Below is a small trained network, with its code and all its weights. Each question gives an input and a class and asks what happens when units are switched off, that is, made to give their printed mean instead of their output.

import numpy as np


def w(rows, s, z=0):
    codes = np.array(rows[::2]) - 128.0
    scale = np.full(codes.shape[1], s)
    scale[-1] = z or s
    return codes * scale


def norm(h):
    return h / np.sqrt((h * h).mean(-1, keepdims=True) + 1e-5)


def f(y):
    return y / 2 * (1 + np.tanh(0.7978845608 * (y + 0.044715 * y**3)))


def log_softmax(a):
    a = a - a.max(-1, keepdims=True)
    return a - np.log(np.exp(a).sum(-1, keepdims=True))


def net(x, mask):
    res = np.array(x, float).reshape(1, 5) / 4 @ E
    u = 0
    for l in range(4):
        y = f(norm(res) @ A[l][:, :-1].T + A[l][:, -1])
        res = res + np.where(mask[u : u + 7], y, B[l][:, -1]) @ B[l][:, :-1]
        u += 7
    return log_softmax(norm(res)[-1] @ U[:, :-1].T + U[:, -1])


A, B = {}, {}
E = w([
[74,87,126,216,216,137,147,151,51,168],'x0',
[124,117,151,138,137,126,132,143,146,129],'x1',
[71,5,125,44,155,202,81,180,150,68],'x2',
[215,111,194,177,143,169,41,179,56,18],'x3',
[123,153,133,102,134,134,102,122,106,143],'x4',
],0.003)
A[0] = w([
[141,127,126,67,166,129,25,231,110,28,157],'0.n1',
[167,123,211,114,107,131,188,252,163,133,254],'0.n2',
[124,128,152,145,205,67,216,116,54,145,144],'0.n3',
[223,182,149,152,128,181,137,134,127,64,89],'0.n4',
[4,50,118,94,171,160,194,143,170,152,210],'0.n5',
[195,251,167,158,80,76,91,99,194,88,97],'0.n6',
[205,97,77,62,152,189,96,83,205,187,195],'0.n7',
],0.0023,0.00087)
B[0] = w([
[65,76,97,172,56,41,141,4,115,126,231],'0.n1',
[114,147,80,146,36,115,135,83,72,126,169],'0.n2',
[67,205,63,147,151,148,104,73,191,139,183],'0.n3',
[172,128,170,92,121,107,138,97,87,62,162],'0.n4',
[106,180,113,64,108,203,174,147,99,122,254],'0.n5',
[88,211,192,118,148,147,168,155,61,124,220],'0.n6',
[101,106,109,123,74,104,130,235,133,127,183],'0.n7',
],0.0034,0.0015)
A[1] = w([
[253,149,166,185,150,112,96,104,109,142,79],'1.n1',
[131,75,157,135,134,153,111,153,103,97,254],'1.n2',
[166,111,118,130,119,176,99,134,101,112,125],'1.n3',
[111,101,116,145,171,124,149,95,140,172,183],'1.n4',
[131,207,122,142,117,106,192,118,153,192,240],'1.n5',
[109,112,101,133,113,164,147,139,80,165,117],'1.n6',
[176,120,149,108,100,94,112,141,133,115,54],'1.n7',
],0.0056,0.00069)
B[1] = w([
[40,168,48,85,167,115,212,200,204,113,201],'1.n1',
[179,159,95,150,165,108,103,56,115,226,169],'1.n2',
[118,92,223,194,138,126,103,100,159,151,143],'1.n3',
[120,88,133,87,207,143,111,142,12,72,161],'1.n4',
[202,2,169,169,140,124,34,51,133,121,255],'1.n5',
[106,131,182,197,160,158,168,163,124,102,152],'1.n6',
[150,119,181,83,140,144,159,71,137,161,142],'1.n7',
],0.0045,0.0046)
A[2] = w([
[158,100,180,92,17,89,69,63,173,155,69],'2.n1',
[158,65,117,52,25,141,56,123,227,140,134],'2.n2',
[195,132,99,122,146,19,119,55,129,214,188],'2.n3',
[99,122,119,28,3,166,146,196,185,169,11],'2.n4',
[114,85,145,197,109,152,96,131,110,125,139],'2.n5',
[92,94,44,162,164,103,205,140,149,172,98],'2.n6',
[148,219,134,53,63,110,154,151,207,66,100],'2.n7',
],0.0036,0.0012)
B[2] = w([
[159,179,119,116,59,120,103,185,154,127,247],'2.n1',
[158,199,96,153,186,29,84,147,201,144,254],'2.n2',
[138,72,164,145,137,177,124,169,75,84,224],'2.n3',
[21,207,22,239,163,88,160,70,131,136,176],'2.n4',
[106,149,164,168,160,106,136,46,126,180,158],'2.n5',
[116,181,159,119,93,149,52,130,107,104,171],'2.n6',
[130,55,212,176,247,185,242,35,1,104,190],'2.n7',
],0.0042,0.0033)
A[3] = w([
[157,101,119,137,147,134,147,96,130,108,174],'3.n1',
[254,81,140,74,12,60,72,145,230,115,8],'3.n2',
[70,223,120,201,225,80,119,216,107,106,61],'3.n3',
[212,121,169,140,123,97,171,134,124,75,61],'3.n4',
[123,122,185,142,117,174,203,119,96,86,93],'3.n5',
[224,179,148,120,18,80,58,135,191,110,1],'3.n6',
[29,106,104,56,167,239,192,229,89,180,40],'3.n7',
],0.0042,0.00088)
B[3] = w([
[134,100,184,57,48,97,148,71,58,148,152],'3.n1',
[172,176,167,42,46,68,89,240,77,140,255],'3.n2',
[97,133,59,73,58,62,115,103,212,167,214],'3.n3',
[85,155,156,54,129,233,98,163,142,104,164],'3.n4',
[138,192,122,20,143,164,111,71,158,91,147],'3.n5',
[161,107,131,118,83,101,72,253,71,136,227],'3.n6',
[209,133,146,155,42,171,174,201,166,108,196],'3.n7',
],0.0044,0.0041)
U = w([
[232,143,175,88,53,44,54,234,89,132,164],'0',
[55,201,9,153,146,37,150,123,202,147,158],'1',
[136,20,147,220,198,119,70,49,55,170,192],'2',
[117,82,89,156,86,234,202,254,134,144,7],'3',
[154,188,193,64,173,146,192,74,108,57,71],'4',
],0.0075,0.0016)

Each question gives the input, the list of numbers given to net, and the class t.
The units are the neurons (one row each of A and B). Each row of codes is followed by its name. A weight is (code - 128) times the scale printed after its matrix; where a second scale follows, it is the last column's (A, B and U).
mask holds one flag per neuron, layer by layer. A switched-off neuron (its flag False) gives its mean, the last column of its row in B, instead of its output. The means were averaged over made-up inputs and are rounded, as every weight is.
A unit's drop is (log p(t) with every unit on - log p(t) with that unit switched off) / (log p(t) with every unit on - log p(t) with every unit switched off).
The circuit of an input: a set's keep is (log p(t) with only the set's units on - log p(t) with every unit switched off) / (log p(t) with every unit on - log p(t) with every unit switched off). Starting from the 12 units with the biggest drops (on a tie, the unit counted first), units are removed one at a time, each time the one whose removal leaves the highest keep (on an exact tie, the one counted first), for as long as the keep stays at least 0.8.
circuit, biggest first: the units of the circuit, biggest drop first
most important unit: the unit with the biggest drop
k most important neurons: the k neurons with the biggest drops, biggest first
k most important neurons of layer l: the k neurons of layer l with the biggest drops, biggest first
drop of u: that unit's drop, to one decimal
input [2,3,0,-7,-8], class 2: most important unit	1.n5
input [8,-8,-5,4,-4], class 1: circuit, biggest first	[1.n1; 3.n3]
input [-8,-1,-4,6,-6], class 4: circuit, biggest first	[2.n7; 1.n1]
input [8,1,-3,2,0], class 1: circuit, biggest first	[3.n3; 1.n5]
input [8,1,5,0,-3], class 3: 3 most important neurons	[1.n5; 3.n7; 0.n5]
input [4,-4,4,-3,3], class 3: circuit, biggest first	[3.n7; 3.n2]
input [-1,-3,-6,-5,-6], class 0: circuit, biggest first	[1.n5; 2.n7; 3.n2]
input [7,6,0,8,-6], class 1: 3 most important neurons	[1.n5; 1.n1; 3.n3]
input [1,3,-6,-2,0], class 2: 2 most important neurons	[1.n5; 1.n4]
input [6,7,-8,1,-5], class 1: 2 most important neurons of layer 1	[1.n1; 1.n2]
input [0,7,-4,4,-4], class 4: 4 most important neurons	[2.n7; 2.n2; 0.n4; 2.n4]
input [8,1,3,0,0], class 3: 2 most important neurons	[1.n5; 3.n7]
input [-5,-8,0,7,0], class 4: 3 most important neurons	[1.n5; 2.n7; 1.n1]
input [1,-3,-5,-4,3], class 2: most important neuron	[1.n4]
input [1,-5,6,4,-7], class 2: 3 most important neurons of layer 1	[1.n2; 1.n3; 1.n5]
input [0,7,-8,8,-1], class 4: 2 most important neurons	[2.n7; 2.n2]
input [-4,5,-5,5,-5], class 4: 2 most important neurons	[1.n1; 2.n7]
input [3,5,5,-6,8], class 3: 2 most important neurons	[3.n7; 2.n2]
input [0,1,-5,7,6], class 4: 2 most important neurons	[2.n7; 2.n2]
input [1,1,4,2,5], class 2: 2 most important neurons of layer 1	[1.n2; 1.n5]
input [-4,4,5,-6,0], class 1: most important unit	2.n4
input [-1,4,0,-8,4], class 0: 3 most important neurons	[1.n5; 1.n1; 2.n7]
input [-4,6,-1,-8,-3], class 0: 2 most important neurons	[1.n5; 1.n1]
input [-3,-4,0,2,8], class 4: 2 most important neurons	[1.n5; 2.n7]
input [-1,-4,5,-1,1], class 1: drop of 1.n5	0.8
input [2,-2,-7,-5,-5], class 2: drop of 1.n5	0.4
input [3,8,-4,-3,-4], class 2: circuit, biggest first	[1.n5]
input [-3,8,-5,-6,5], class 0: drop of 1.n5	3.0
input [6,-8,-4,-5,-8], class 2: drop of 1.n5	0.1
input [-5,7,-5,1,0], class 4: 2 most important neurons	[2.n7; 1.n1]
